Below are the code and all the weights of a small trained network. Each question names an input and a class and asks about switching units off, where a switched-off unit gives its printed mean instead of its output.

import numpy as np


def w(rows, s, z=0):
    codes = np.array(rows[::2]) - 128.0
    scale = np.full(codes.shape[1], s)
    scale[-1] = z or s
    return codes * scale


def f(y):
    return y / 2 * (1 + np.tanh(0.7978845608 * (y + 0.044715 * y**3)))


def log_softmax(a):
    a = a - a.max(-1, keepdims=True)
    return a - np.log(np.exp(a).sum(-1, keepdims=True))


def net(x, mask):
    res = np.array(x, float).reshape(1, 3) / 4 @ E
    y = f(res @ A[0][:, :-1].T + A[0][:, -1])
    res = res + np.where(mask, y, B[0][:, -1]) @ B[0][:, :-1]
    return log_softmax(res[-1] @ U[:, :-1].T + U[:, -1])


A, B = {}, {}
E = w([
[161,212,184,132,209,154,96,134],'x0',
[148,70,121,182,195,76,78,75],'x1',
[119,71,190,255,147,170,112,194],'x2',
],0.016)
A[0] = w([
[112,118,158,173,112,163,129,197,28],'N1',
[136,223,151,126,234,170,107,136,159],'N2',
[131,87,123,130,141,111,110,94,164],'N3',
[131,97,145,116,86,127,135,126,209],'N4',
[158,139,136,138,144,125,167,121,188],'N5',
[129,58,130,143,149,79,104,62,142],'N6',
[147,148,144,118,77,145,120,139,116],'N7',
[116,79,155,180,125,181,127,167,68],'N8',
[135,77,131,176,172,116,106,159,72],'N9',
[130,193,170,132,218,131,130,126,201],'N10',
[124,121,134,123,94,94,110,152,139],'N11',
[132,174,139,111,73,194,148,176,60],'N12',
[116,183,146,111,7,178,145,214,115],'N13',
[140,91,103,102,81,159,89,100,184],'N14',
[111,136,132,63,157,137,152,94,40],'N15',
[175,70,131,121,165,104,111,98,57],'N16',
[120,83,114,159,240,53,130,71,87],'N17',
[119,149,96,108,154,33,92,53,63],'N18',
[110,136,149,91,130,58,136,129,98],'N19',
[103,117,125,90,130,127,124,97,92],'N20',
[131,25,107,141,53,115,145,132,144],'N21',
[153,185,92,77,90,133,139,94,6],'N22',
[113,30,101,120,40,97,142,108,198],'N23',
],0.014,0.0026)
B[0] = w([
[217,74,152,94,88,118,190,86,206],'N1',
[99,209,87,159,120,8,70,153,239],'N2',
[109,127,111,167,159,176,111,143,167],'N3',
[119,161,117,139,141,101,108,143,162],'N4',
[102,120,108,146,118,98,132,114,139],'N5',
[67,131,113,110,172,207,114,160,205],'N6',
[104,123,148,137,157,161,125,137,158],'N7',
[245,89,157,122,65,124,176,92,213],'N8',
[177,79,162,98,102,148,193,92,192],'N9',
[109,184,115,122,96,40,68,143,216],'N10',
[140,150,130,131,151,120,115,139,143],'N11',
[64,91,117,126,171,199,135,124,209],'N12',
[41,111,102,125,208,238,114,143,254],'N13',
[148,135,145,149,119,109,102,116,167],'N14',
[168,87,164,116,78,127,167,124,176],'N15',
[77,137,119,97,156,195,138,108,177],'N16',
[40,112,102,128,179,229,130,164,227],'N17',
[206,54,178,131,93,152,190,100,218],'N18',
[170,145,153,129,113,141,148,108,161],'N19',
[159,140,135,107,105,118,161,120,159],'N20',
[130,207,124,142,124,31,69,130,224],'N21',
[226,62,153,154,103,134,162,108,206],'N22',
[96,202,107,134,111,7,81,156,238],'N23',
],0.016,0.021)
U = w([
[94,220,89,159,124,9,58,134,212],'0',
[44,127,99,128,188,198,129,129,163],'1',
[192,106,169,125,98,107,187,76,7],'2',
],0.015,0.0019)

Each question gives the input, the list of numbers given to net, and the class t.
The units are the neurons (one row each of A and B). Each row of codes is followed by its name. A weight is (code - 128) times the scale printed after its matrix; where a second scale follows, it is the last column's (A, B and U).
mask holds one flag per neuron, in row order. A switched-off neuron (its flag False) gives its mean, the last column of its row in B, instead of its output. The means were averaged over made-up inputs and are rounded, as every weight is.
A unit's drop is (log p(t) with every unit on - log p(t) with that unit switched off) / (log p(t) with every unit on - log p(t) with every unit switched off).
The circuit of an input: a set's keep is (log p(t) with only the set's units on - log p(t) with every unit switched off) / (log p(t) with every unit on - log p(t) with every unit switched off). Starting from the 12 units with the biggest drops (on a tie, the unit counted first), units are removed one at a time, each time the one whose removal leaves the highest keep (on an exact tie, the one counted first), for as long as the keep stays at least 0.8.
units of the circuit, in order: the units of the circuit, biggest drop first
most important unit: the unit with the biggest drop
top k neurons: the k neurons with the biggest drops, biggest first
drop when u is switched off: that unit's drop, to one decimal
input [-8,-6,0], class 0: most important unit => N23
input [-7,1,5], class 0: top 2 neurons => (N23, N21)
input [4,2,-5], class 2: top 3 neurons => (N18, N23, N21)
input [-6,-6,0], class 0: top 4 neurons => (N23, N21, N17, N6)
input [-8,8,8], class 0: top 2 neurons => (N21, N23)
input [7,1,7], class 0: top 2 neurons => (N2, N10)
input [4,5,4], class 1: top 4 neurons => (N17, N23, N21, N9)
input [0,-3,4], class 2: top 3 neurons => (N17, N1, N8)
input [-2,3,-1], class 1: top 2 neurons => (N2, N10)
input [-1,4,-6], class 2: top 2 neurons => (N18, N13)
input [-4,-7,8], class 2: top 3 neurons => (N8, N1, N17)
input [4,-6,8], class 2: top 2 neurons => (N1, N8)
input [-6,3,-8], class 2: top 2 neurons => (N18, N22)
input [-1,8,-6], class 1: units of the circuit, in order => (N17)
input [4,-8,-6], class 1: drop when N13 is switched off => 3.2
input [-8,0,3], class 0: drop when N16 is switched off => 0.0
input [-3,7,5], class 1: drop when N17 is switched off => 1.4
